Here is a tiny trained network, its code and every weight. The questions are about switching its units off for an input and a class, where a switched-off unit gives its printed mean instead of its output.

import numpy as np


def w(rows, s, z=0):
    codes = np.array(rows[::2]) - 128.0
    scale = np.full(codes.shape[1], s)
    scale[-1] = z or s
    return codes * scale


def f(y):
    return y / 2 * (1 + np.tanh(0.7978845608 * (y + 0.044715 * y**3)))


def log_softmax(a):
    a = a - a.max(-1, keepdims=True)
    return a - np.log(np.exp(a).sum(-1, keepdims=True))


def net(x, mask):
    res = np.array(x, float).reshape(1, 7) / 4 @ E
    y = f(res @ A[0][:, :-1].T + A[0][:, -1])
    res = res + np.where(mask, y, B[0][:, -1]) @ B[0][:, :-1]
    return log_softmax(res[-1] @ U[:, :-1].T + U[:, -1])


A, B = {}, {}
E = w([
[146,146,154,160,126,136,145],'x0',
[129,128,119,122,133,132,133],'x1',
[253,22,87,161,76,145,86],'x2',
[125,127,125,137,144,139,151],'x3',
[111,101,205,59,161,234,114],'x4',
[139,127,109,81,115,111,93],'x5',
[117,183,70,161,213,191,16],'x6',
],0.013)
A[0] = w([
[205,13,88,170,95,135,90,186],'neuron 0',
[121,65,240,88,187,189,87,201],'neuron 1',
[135,130,68,171,129,57,179,242],'neuron 2',
[125,160,79,185,197,180,15,185],'neuron 3',
[144,28,185,29,110,169,208,170],'neuron 4',
[45,254,76,143,200,111,102,189],'neuron 5',
[49,177,203,52,168,66,152,254],'neuron 6',
[227,21,90,157,125,179,121,186],'neuron 7',
[147,205,85,99,103,100,125,221],'neuron 8',
[157,130,210,42,170,220,95,177],'neuron 9',
[162,229,82,165,169,137,69,165],'neuron 10',
],0.0092,0.0065)
B[0] = w([
[200,39,120,145,158,136,106,226],'neuron 0',
[130,144,112,106,75,223,189,211],'neuron 1',
[116,94,144,149,207,12,119,196],'neuron 2',
[159,164,79,183,200,182,96,228],'neuron 3',
[93,86,164,144,19,115,95,215],'neuron 4',
[94,179,163,119,174,138,95,243],'neuron 5',
[92,175,161,98,103,98,178,253],'neuron 6',
[186,75,103,183,67,161,114,222],'neuron 7',
[80,136,144,112,179,106,112,171],'neuron 8',
[157,157,119,105,112,208,191,213],'neuron 9',
[62,208,83,156,139,157,61,200],'neuron 10',
],0.011,0.019)
U = w([
[118,146,174,89,136,11,172,253],'0',
[189,77,135,124,125,45,133,178],'1',
[98,144,146,74,82,113,226,105],'2',
[139,99,148,132,52,162,109,93],'3',
[70,166,106,128,154,108,104,182],'4',
[167,119,77,167,159,117,82,38],'5',
[119,169,140,78,148,201,146,27],'6',
[178,130,63,118,126,197,141,120],'7',
],0.012,0.003)

Each question gives the input, the list of numbers given to net, and the class t.
The units are the neurons (one row each of A and B). Each row of codes is followed by its name. A weight is (code - 128) times the scale printed after its matrix; where a second scale follows, it is the last column's (A, B and U).
mask holds one flag per neuron, in row order. A switched-off neuron (its flag False) gives its mean, the last column of its row in B, instead of its output. The means were averaged over made-up inputs and are rounded, as every weight is.
A unit's drop is (log p(t) with every unit on - log p(t) with that unit switched off) / (log p(t) with every unit on - log p(t) with every unit switched off).
The circuit of an input: a set's keep is (log p(t) with only the set's units on - log p(t) with every unit switched off) / (log p(t) with every unit on - log p(t) with every unit switched off). Starting from all 11 units, units are removed one at a time, each time the one whose removal leaves the highest keep (on an exact tie, the one counted first), for as long as the keep stays at least 0.8.
units of the circuit, in order: the units of the circuit, biggest drop first
most important unit: the unit with the biggest drop
top k neurons: the k neurons with the biggest drops, biggest first
drop of u: that unit's drop, to one decimal
input [3,-5,1,-1,5,-8,-2], class 3: top 2 neurons	[neuron 4; neuron 6]
input [0,-6,6,8,2,-3,-1], class 3: units of the circuit, in order	[neuron 3]
input [-1,-6,-1,-3,-5,-5,0], class 0: units of the circuit, in order	[neuron 3; neuron 2]
input [-1,-3,-2,-2,0,1,2], class 4: top 2 neurons	[neuron 1; neuron 9]
input [-8,8,5,0,1,5,-2], class 3: top 2 neurons	[neuron 2; neuron 4]
input [-6,-8,2,7,8,-6,8], class 7: top 2 neurons	[neuron 3; neuron 6]
input [-6,4,0,3,-7,0,5], class 4: top 3 neurons	[neuron 7; neuron 10; neuron 5]
input [-4,-3,0,8,2,3,-4], class 2: top 4 neurons	[neuron 7; neuron 0; neuron 3; neuron 10]
input [8,8,0,8,-6,-6,3], class 4: top 4 neurons	[neuron 0; neuron 7; neuron 10; neuron 5]
input [-2,5,3,2,8,7,-1], class 3: top 2 neurons	[neuron 4; neuron 3]
input [7,4,7,-1,-3,1,1], class 5: top 3 neurons	[neuron 6; neuron 4; neuron 7]
input [-5,4,6,0,-2,6,1], class 5: top 2 neurons	[neuron 6; neuron 4]
input [1,-5,0,-2,-2,7,2], class 4: top 2 neurons	[neuron 7; neuron 0]
input [3,3,7,1,-1,8,-7], class 1: units of the circuit, in order	[neuron 0]
input [-7,7,1,2,-4,-8,-7], class 1: top 2 neurons	[neuron 6; neuron 5]
input [6,1,1,-5,-8,-3,-3], class 1: top 2 neurons	[neuron 6; neuron 5]
input [2,-7,1,0,5,-1,5], class 7: top 2 neurons	[neuron 6; neuron 3]
input [-2,-1,-2,1,-8,-3,-4], class 0: drop of neuron 1	0.0
input [6,5,-7,-8,-1,-8,-7], class 0: drop of neuron 1	0.1
input [-4,-3,-3,4,-1,-8,-6], class 0: most important unit	neuron 1
input [-2,0,1,-6,-1,-1,4], class 5: drop of neuron 1	0.2
input [5,-3,-6,-5,5,-7,0], class 2: drop of neuron 6	0.4
